Moves between units:
s399: z>s399, m>s393, l>s656
s951: z>s399, m>s72, l>s401
s656: z>s951, m>s250, l>s393
s393: z>s401, m>s237, l>s729
s367: z>s817, m>s723, l>s614
s938: z>s136, m>s530, l>s10
s817: z>s237, m>s938, l>s250
s401: z>s656, m>s237, l>s401
s72: z>s362, m>s401, l>s399
s136: z>s530, m>s399, l>s72
s530: z>s723, m>s569, l>s362
s362: z>s136, m>s951, l>s569
s614: z>s10, m>s136, l>s614
s250: z>s817, m>s393, l>s237
s729: z>s250, m>s938, l>s393
s10: z>s530, m>s362, l>s530
s569: z>s72, m>s401, l>s951
s237: z>s729, m>s614, l>s367
s723: z>s530, m>s72, l>s723

In the rows, 527 means zero.

One row for each unit, in no order:
Each row is one unit's numbers.
r1: 535,600,474,585,403,629,397,470,791,501,399,408,570,441,526,498,687,358,264,447,618,385,575,546,468,523,443,500,499,579,780,507,577,605,379,508,814,362,550,683,622,823,368,579,618,573,706,420,613,282,619,611,371,616,238,415,711,613,570,489,664,407,451,518,525,472,621,594,312,712,539,580,566,551,686,527,601,565,473,429,366,726,564,571,388,326,480,430,630,374,685,532,474,767,648,468,485,166,479,441,362,511,634,611,712,495,646,46,668,711,341,678,607,485,733,815,499,380,475,605,515,620,455,436,579,576,577,675,881,616,498,466,502,495,541,447,292,500,470,500,585,533,409,616,587,364,655,556,381,578,484,634,489,872,562,514,503,584,489,330,628,543,577,609,607,474,500,670,881,565,505,480,551,594,473,497,803,451,412,694,703,664,628,402,339,435,507,532,295,639,723,442,462,656,441,771,654,592,357,434,587,419,499,485,566,408,549,624,315,397,392,492,492,158
r2: 623,511,603,462,505,350,605,697,606,495,704,503,466,533,229,602,579,655,494,809,433,719,472,474,433,596,595,497,568,379,397,394,544,640,297,566,555,611,344,599,566,555,559,528,518,567,398,770,494,445,669,440,415,458,522,400,517,420,597,655,510,625,596,532,497,597,403,493,452,611,265,695,427,409,519,217,476,582,577,772,535,410,603,529,516,655,634,863,506,380,526,550,353,332,415,625,794,616,418,695,561,708,377,449,546,760,788,626,401,661,653,427,849,489,472,546,584,598,690,670,473,428,844,507,780,564,412,494,443,525,627,593,686,567,528,656,602,446,385,715,524,437,527,345,706,631,634,449,304,583,702,610,447,380,549,472,559,610,434,656,486,763,565,473,459,479,522,655,325,515,626,605,447,604,356,631,491,550,471,289,666,536,319,631,380,574,658,562,436,628,546,548,783,834,592,587,638,291,516,496,574,735,457,516,395,584,658,392,442,548,404,554,538,634
r3: 373,437,820,459,633,337,571,399,296,601,753,533,484,644,456,538,561,704,526,390,379,636,532,591,303,538,553,633,688,614,333,583,441,692,842,685,517,595,355,473,628,636,476,412,449,767,381,401,386,338,489,713,521,507,493,399,631,607,599,328,355,512,465,346,497,288,586,735,479,588,544,426,604,525,570,581,513,425,572,550,590,579,350,533,419,675,602,554,474,388,297,774,412,664,684,494,550,469,648,593,843,648,461,572,349,555,386,541,470,558,390,341,554,547,403,279,494,647,673,282,490,566,695,534,467,648,566,587,327,383,655,514,612,449,733,556,445,737,544,607,482,600,305,605,579,568,545,347,410,658,352,563,564,355,581,595,467,412,548,819,205,385,454,464,592,551,721,644,673,402,445,299,487,443,542,683,466,599,437,451,667,741,422,426,514,784,499,435,546,461,638,482,500,732,642,561,451,497,498,663,592,402,359,468,406,552,507,544,666,452,587,286,324,636
r4: 501,341,466,488,386,768,568,323,792,451,394,469,493,419,740,539,551,413,710,374,722,445,320,527,568,636,588,704,338,496,417,433,589,228,411,410,688,771,620,628,524,575,446,596,488,684,610,647,649,499,687,425,595,453,490,680,656,422,573,486,253,362,417,637,740,576,575,323,489,404,425,536,468,407,609,572,444,521,558,246,603,659,578,703,638,528,567,459,443,377,564,611,313,513,410,298,525,475,444,523,311,528,321,350,599,402,498,290,716,472,644,628,665,352,474,701,558,406,411,301,788,471,481,524,447,268,589,453,345,525,296,508,363,671,540,516,443,502,622,430,627,753,484,588,532,643,629,529,606,510,683,733,524,686,394,559,515,776,182,460,767,549,369,486,628,646,435,527,520,526,617,535,444,494,681,722,537,461,524,462,542,680,470,378,574,446,608,319,560,727,514,474,477,616,527,640,431,489,534,430,543,621,488,428,368,544,531,440,387,566,571,486,433,534
r5: 680,682,381,564,434,546,556,477,350,444,453,635,313,393,396,873,530,493,796,622,589,548,471,379,719,390,537,666,299,575,517,681,665,363,518,505,629,532,573,601,587,531,461,587,485,376,665,497,696,630,307,240,737,409,404,449,366,390,566,494,488,669,536,544,393,596,384,393,438,371,721,599,508,585,702,313,649,494,662,593,590,463,567,432,817,678,412,434,543,689,428,652,527,392,430,502,740,547,580,554,270,580,427,615,543,729,552,575,482,490,788,580,240,740,474,599,507,566,508,365,592,333,637,444,617,549,698,541,251,547,386,379,477,709,496,515,536,663,706,365,518,724,428,445,470,611,498,601,638,251,666,358,409,481,577,620,329,654,436,582,603,599,430,467,377,701,550,405,479,533,539,434,561,160,537,826,516,357,757,488,519,390,427,724,568,394,589,612,413,483,549,357,539,341,483,280,664,409,921,491,574,578,540,635,611,395,528,484,392,650,552,512,487,565
r6: 410,409,489,589,627,644,465,737,534,540,201,452,561,563,664,468,626,405,397,681,597,298,526,333,354,633,471,498,488,574,701,622,468,704,443,304,539,443,535,649,668,330,651,476,451,431,520,521,342,509,661,590,687,692,551,600,486,518,545,495,711,536,648,444,745,428,605,351,382,444,601,460,707,420,502,704,646,445,551,494,533,372,535,615,743,446,479,343,567,483,427,436,668,336,486,479,445,594,446,470,671,433,710,631,437,461,612,374,546,682,587,615,738,601,663,692,489,390,509,679,647,508,335,398,787,562,408,640,799,619,521,391,558,560,324,314,483,433,453,725,608,408,631,544,600,423,479,603,690,581,592,585,475,563,552,711,627,479,547,512,638,532,572,585,526,491,493,425,744,728,725,564,671,690,544,383,730,651,555,646,515,599,633,604,672,661,445,368,624,630,360,413,399,309,538,541,619,702,435,764,374,641,725,494,458,593,384,565,575,510,505,620,625,464
r7: 526,605,562,592,664,661,605,353,516,511,311,553,396,227,417,590,446,550,609,473,349,582,528,546,527,558,435,474,720,450,455,702,657,258,410,536,587,715,497,694,365,481,511,587,529,444,645,763,601,455,477,421,446,542,823,578,526,392,456,640,478,584,276,607,623,770,407,567,793,487,658,484,483,485,309,645,347,495,539,407,568,514,654,282,367,621,525,617,499,529,548,228,514,680,552,605,563,435,484,406,265,666,550,582,621,558,638,603,645,532,773,486,341,581,335,576,709,404,341,462,738,578,426,556,548,381,555,485,497,772,505,631,394,506,450,490,572,584,454,329,774,419,609,876,692,462,325,551,504,270,439,664,330,645,586,226,623,595,386,369,472,443,470,532,414,480,205,354,694,445,527,565,506,637,596,511,354,829,582,495,603,423,205,369,696,373,523,411,773,573,494,620,586,517,576,442,479,463,431,585,463,487,700,646,633,711,564,434,602,722,567,491,626,494
r8: 568,593,486,453,562,372,411,464,724,602,550,406,726,418,450,599,508,611,645,336,677,482,527,668,552,516,541,679,447,521,554,396,391,363,639,653,486,425,658,690,620,455,297,416,506,413,544,459,591,682,299,444,583,398,366,527,362,447,572,584,535,687,661,446,447,634,280,494,815,478,610,635,509,521,685,345,410,575,540,333,585,475,519,336,428,519,525,360,715,570,276,421,544,664,675,534,682,504,524,424,475,517,496,494,727,621,477,390,618,391,512,288,386,443,684,636,492,611,380,289,531,519,627,561,427,447,525,401,427,375,514,499,436,428,626,773,506,645,630,574,447,533,711,686,355,553,624,763,552,228,325,324,292,641,512,617,456,476,638,677,417,670,380,382,356,513,394,601,381,586,390,605,625,184,538,507,737,537,597,599,725,421,669,590,640,354,463,536,561,436,552,463,270,778,617,586,554,513,634,560,812,565,497,372,598,470,389,407,598,652,615,456,474,754
r9: 512,637,675,595,735,545,565,526,443,792,672,362,508,526,412,490,516,625,545,489,353,655,399,468,414,461,466,487,581,518,315,658,613,411,508,582,498,588,450,576,407,583,473,457,437,563,655,684,430,497,259,644,538,393,701,318,515,486,519,645,582,513,619,621,471,631,470,619,680,617,467,759,526,438,385,680,470,646,731,549,458,445,637,372,268,534,613,460,365,680,329,568,489,839,591,798,649,502,396,643,700,635,499,534,609,693,516,654,499,298,704,385,377,483,582,364,571,500,452,553,448,672,560,644,486,392,434,499,475,442,663,644,443,292,501,540,731,532,533,388,766,208,522,712,674,467,386,308,608,423,423,542,349,643,715,386,616,389,609,480,200,632,621,487,425,438,524,672,425,690,427,499,483,494,552,812,571,632,293,448,695,618,466,403,674,540,393,573,644,574,545,490,683,737,348,462,641,535,527,601,564,441,458,436,565,753,464,429,756,453,371,362,537,468
r10: 354,228,462,457,434,633,541,611,391,361,457,408,746,598,681,306,585,352,382,520,720,350,608,257,608,813,402,388,430,626,640,561,458,621,570,448,512,454,728,431,499,369,635,548,446,528,542,518,573,630,739,610,584,473,581,743,594,569,585,343,517,387,746,573,666,494,541,300,567,627,390,513,529,528,451,685,897,509,355,323,536,529,495,671,830,532,586,503,469,574,502,370,777,324,390,338,322,657,468,435,693,586,381,274,362,299,501,547,509,663,454,710,664,570,466,594,542,309,468,394,533,383,301,381,592,492,577,580,548,489,390,443,483,562,429,215,301,474,626,637,638,514,480,436,708,340,567,577,670,548,624,575,597,421,384,624,650,594,566,545,751,368,493,683,654,626,335,599,577,609,574,465,476,504,588,554,519,587,428,480,384,539,893,855,492,467,510,410,560,646,261,371,505,283,539,393,400,562,431,642,520,578,585,466,436,486,503,710,699,517,505,595,447,364
r11: 556,525,617,558,510,465,437,524,590,419,345,755,595,604,697,329,211,375,326,411,398,644,666,903,542,558,464,678,479,290,550,408,504,465,414,619,420,550,635,140,362,620,587,586,609,471,450,731,714,450,549,506,487,552,728,780,540,775,492,607,557,520,477,411,473,615,647,610,695,591,584,560,368,425,596,519,449,544,353,658,570,479,475,420,422,466,586,721,582,354,543,434,543,542,682,533,415,723,396,467,283,586,525,380,529,390,377,661,324,491,311,548,483,553,584,499,481,368,498,562,601,521,452,451,308,612,275,611,553,473,589,687,618,572,595,461,281,381,264,467,605,572,585,471,505,501,533,579,376,626,351,558,707,415,573,655,488,545,438,480,591,477,393,577,616,558,492,337,436,566,483,573,416,468,708,281,387,556,815,486,498,468,491,368,524,365,472,900,691,529,492,658,377,461,608,554,347,521,485,579,404,343,547,585,702,386,684,585,508,766,532,745,534,482
r12: 541,495,489,516,477,354,441,626,576,410,583,532,807,636,464,274,497,468,546,427,664,429,583,623,642,661,517,412,382,485,633,456,463,451,549,762,419,467,801,173,503,506,622,394,496,440,672,339,594,719,501,616,669,447,532,636,796,705,540,556,522,327,697,609,444,657,386,531,729,572,640,514,427,626,518,501,722,573,301,483,498,636,611,629,602,505,636,726,753,612,528,387,629,575,581,425,254,776,522,608,687,516,416,243,481,344,343,535,481,509,241,441,551,423,799,462,361,476,413,380,473,584,539,516,424,549,497,590,619,449,598,551,507,534,657,623,495,364,672,601,361,480,582,588,316,413,604,527,621,405,388,394,782,424,481,560,467,270,591,456,578,599,621,492,624,546,495,579,240,503,507,526,512,483,540,179,452,492,689,297,439,547,868,688,448,441,407,666,599,578,337,637,356,484,497,433,208,407,499,516,634,451,644,448,571,382,546,483,597,584,640,609,440,571
r13: 573,446,381,646,238,549,596,475,354,457,415,750,339,474,658,511,391,495,697,589,548,683,761,454,494,262,665,680,400,383,483,472,671,400,597,595,513,616,520,450,503,476,497,599,491,450,607,535,623,499,494,326,647,507,418,594,525,595,482,515,439,572,303,621,443,438,565,379,525,501,575,551,496,571,625,295,476,474,526,558,744,461,387,507,640,601,464,539,587,679,542,708,472,424,542,307,501,599,596,590,257,526,496,421,476,576,343,465,669,501,640,621,347,718,436,729,495,560,528,347,446,287,454,376,512,523,619,465,372,483,357,490,600,805,500,649,609,413,445,363,377,890,487,318,540,694,548,601,490,558,617,481,649,359,386,517,405,828,327,514,768,510,437,514,589,555,580,354,484,438,504,528,526,247,489,596,443,330,837,376,512,302,392,617,396,574,653,542,421,304,540,374,356,281,591,478,472,391,717,350,435,502,560,640,518,310,582,700,355,664,601,487,494,551
r14: 521,702,735,518,578,432,491,297,538,703,767,426,599,539,502,445,401,487,641,481,402,836,540,385,658,370,383,507,869,732,496,604,678,596,645,317,520,518,512,560,397,573,288,543,506,466,470,370,327,627,506,719,641,631,366,391,835,425,503,805,437,723,495,584,653,419,779,594,747,343,705,482,513,541,404,424,541,534,440,598,155,588,440,342,522,433,629,540,536,520,789,483,728,554,625,689,603,573,553,372,555,560,582,595,440,655,598,770,373,451,525,606,484,590,400,449,582,620,510,402,308,574,539,772,716,526,625,601,463,571,681,589,482,381,571,535,681,730,724,240,648,594,550,561,480,728,370,622,559,708,674,576,749,639,586,456,702,438,556,439,421,472,571,344,519,486,487,703,689,478,328,337,601,671,539,536,296,784,675,524,490,419,332,567,638,669,674,391,517,355,547,654,632,691,328,608,455,522,422,518,654,502,518,608,610,793,350,426,718,341,440,622,335,592
r15: 520,570,232,441,433,614,547,734,511,364,581,551,580,615,427,411,615,378,266,657,451,388,431,539,390,596,513,387,401,634,676,356,560,564,275,612,417,362,652,415,512,579,665,494,611,355,512,481,483,551,667,614,585,654,431,489,645,610,440,433,509,553,600,632,580,542,515,539,668,502,451,597,506,669,549,560,815,375,357,554,324,427,638,577,627,413,635,628,506,598,569,508,571,390,368,519,384,724,316,405,524,562,587,394,524,349,507,489,630,635,335,730,661,552,842,608,503,457,673,755,352,481,335,430,533,516,370,660,840,530,720,560,518,424,455,562,468,311,553,620,466,473,652,461,600,416,649,509,476,602,455,579,685,579,520,613,538,443,652,366,786,738,741,523,476,409,527,559,463,553,494,726,608,687,303,338,243,474,475,580,282,541,764,578,339,507,496,494,421,621,443,454,610,327,582,443,506,363,339,420,435,456,572,493,475,471,487,577,404,372,336,793,562,336
r16: 549,634,623,749,546,586,499,477,149,727,606,581,64,441,562,627,461,735,651,635,453,596,520,325,400,341,558,684,430,462,395,737,520,658,458,593,440,562,472,552,501,321,642,513,580,601,588,545,486,432,269,612,458,429,726,406,448,536,466,420,629,696,401,504,307,520,559,679,427,441,522,620,855,627,502,553,706,396,713,367,625,334,558,357,647,461,437,460,358,937,548,748,589,673,425,626,524,394,614,513,627,507,625,552,417,714,454,683,331,531,625,540,126,620,461,371,568,446,440,494,536,488,398,520,521,588,619,587,437,458,486,564,698,353,535,404,584,581,473,339,447,447,331,650,549,433,380,357,548,550,487,338,413,390,565,473,504,756,531,606,339,297,508,540,308,577,668,493,709,512,496,619,413,557,644,739,710,437,559,478,618,386,482,524,617,509,373,580,501,476,539,453,592,323,606,435,634,418,668,496,400,420,470,523,810,541,613,564,618,509,510,227,637,464
r17: 438,531,790,356,568,352,462,663,719,637,496,498,726,607,527,682,695,513,541,635,397,436,546,410,454,644,613,503,649,660,509,604,484,636,651,197,567,538,397,558,621,584,467,476,433,603,338,659,297,437,676,494,497,684,583,587,508,538,534,590,816,576,588,322,528,376,583,408,465,480,541,564,545,353,570,438,315,672,376,861,396,555,375,570,661,673,499,476,653,251,498,570,383,337,726,312,499,613,719,627,541,309,515,549,377,644,626,522,561,631,670,498,745,459,411,531,582,658,607,579,540,497,657,554,838,824,408,479,449,480,580,510,458,559,492,559,493,659,418,652,478,509,405,402,517,646,466,614,405,578,563,588,580,345,450,585,628,418,590,682,552,482,476,476,579,486,569,524,574,405,598,415,661,634,481,297,578,576,513,667,705,594,396,718,402,823,606,440,699,477,629,390,578,677,534,600,352,750,482,642,498,659,595,623,444,662,483,539,532,422,534,527,398,625
r18: 672,647,569,586,342,671,445,699,729,502,601,506,505,657,431,429,707,366,201,538,572,460,445,753,488,464,555,404,620,602,698,417,619,632,447,373,690,446,439,591,586,637,399,509,602,506,454,488,270,440,487,622,329,693,237,371,630,418,402,655,812,630,523,515,497,540,580,669,446,517,545,431,468,677,728,453,363,480,566,675,270,525,650,714,338,386,505,393,674,507,819,581,616,647,746,542,599,317,406,505,508,354,679,795,529,455,718,349,692,652,443,627,686,337,654,609,517,575,467,723,541,650,526,646,652,722,436,697,797,561,619,557,400,527,493,516,571,515,492,659,504,459,502,443,449,498,593,660,301,694,595,653,467,678,497,629,602,400,477,337,605,580,569,583,495,411,693,647,757,770,539,552,836,584,437,462,597,457,422,692,574,558,528,551,417,613,610,579,318,424,607,489,602,672,528,555,590,588,455,528,529,624,664,508,606,609,505,507,271,317,413,675,525,430
r19: 519,572,653,630,556,469,494,584,367,623,861,600,287,643,474,586,365,779,707,571,476,678,430,436,409,455,454,680,473,560,489,480,541,651,621,643,354,576,353,514,576,530,560,353,506,710,438,489,499,389,332,674,402,351,762,292,458,558,660,496,505,692,447,615,245,594,510,676,386,650,485,699,550,437,567,531,603,391,531,512,735,401,622,519,487,553,503,606,381,718,365,695,399,682,439,476,577,527,560,588,913,565,557,520,456,722,494,356,362,513,610,286,550,556,636,303,565,662,550,578,294,509,552,479,336,586,579,616,378,468,585,537,760,476,574,459,674,503,444,523,548,396,268,609,536,482,479,276,473,462,438,398,691,394,616,570,445,495,690,691,396,493,513,440,496,677,674,792,538,506,557,679,312,529,529,881,604,421,248,314,491,487,545,434,388,709,371,650,435,598,762,500,543,582,687,483,674,451,609,479,587,490,257,586,509,654,603,429,482,374,546,102,484,432

Which row is each unit?
s399 r14
s614 r11
s72 r9
s401 r2
s530 r5
s817 r10
s569 r19
s362 r16
s367 r12
s656 r17
s723 r8
s393 r18
s136 r7
s938 r4
s237 r15
s10 r13
s729 r1
s250 r6
s951 r3

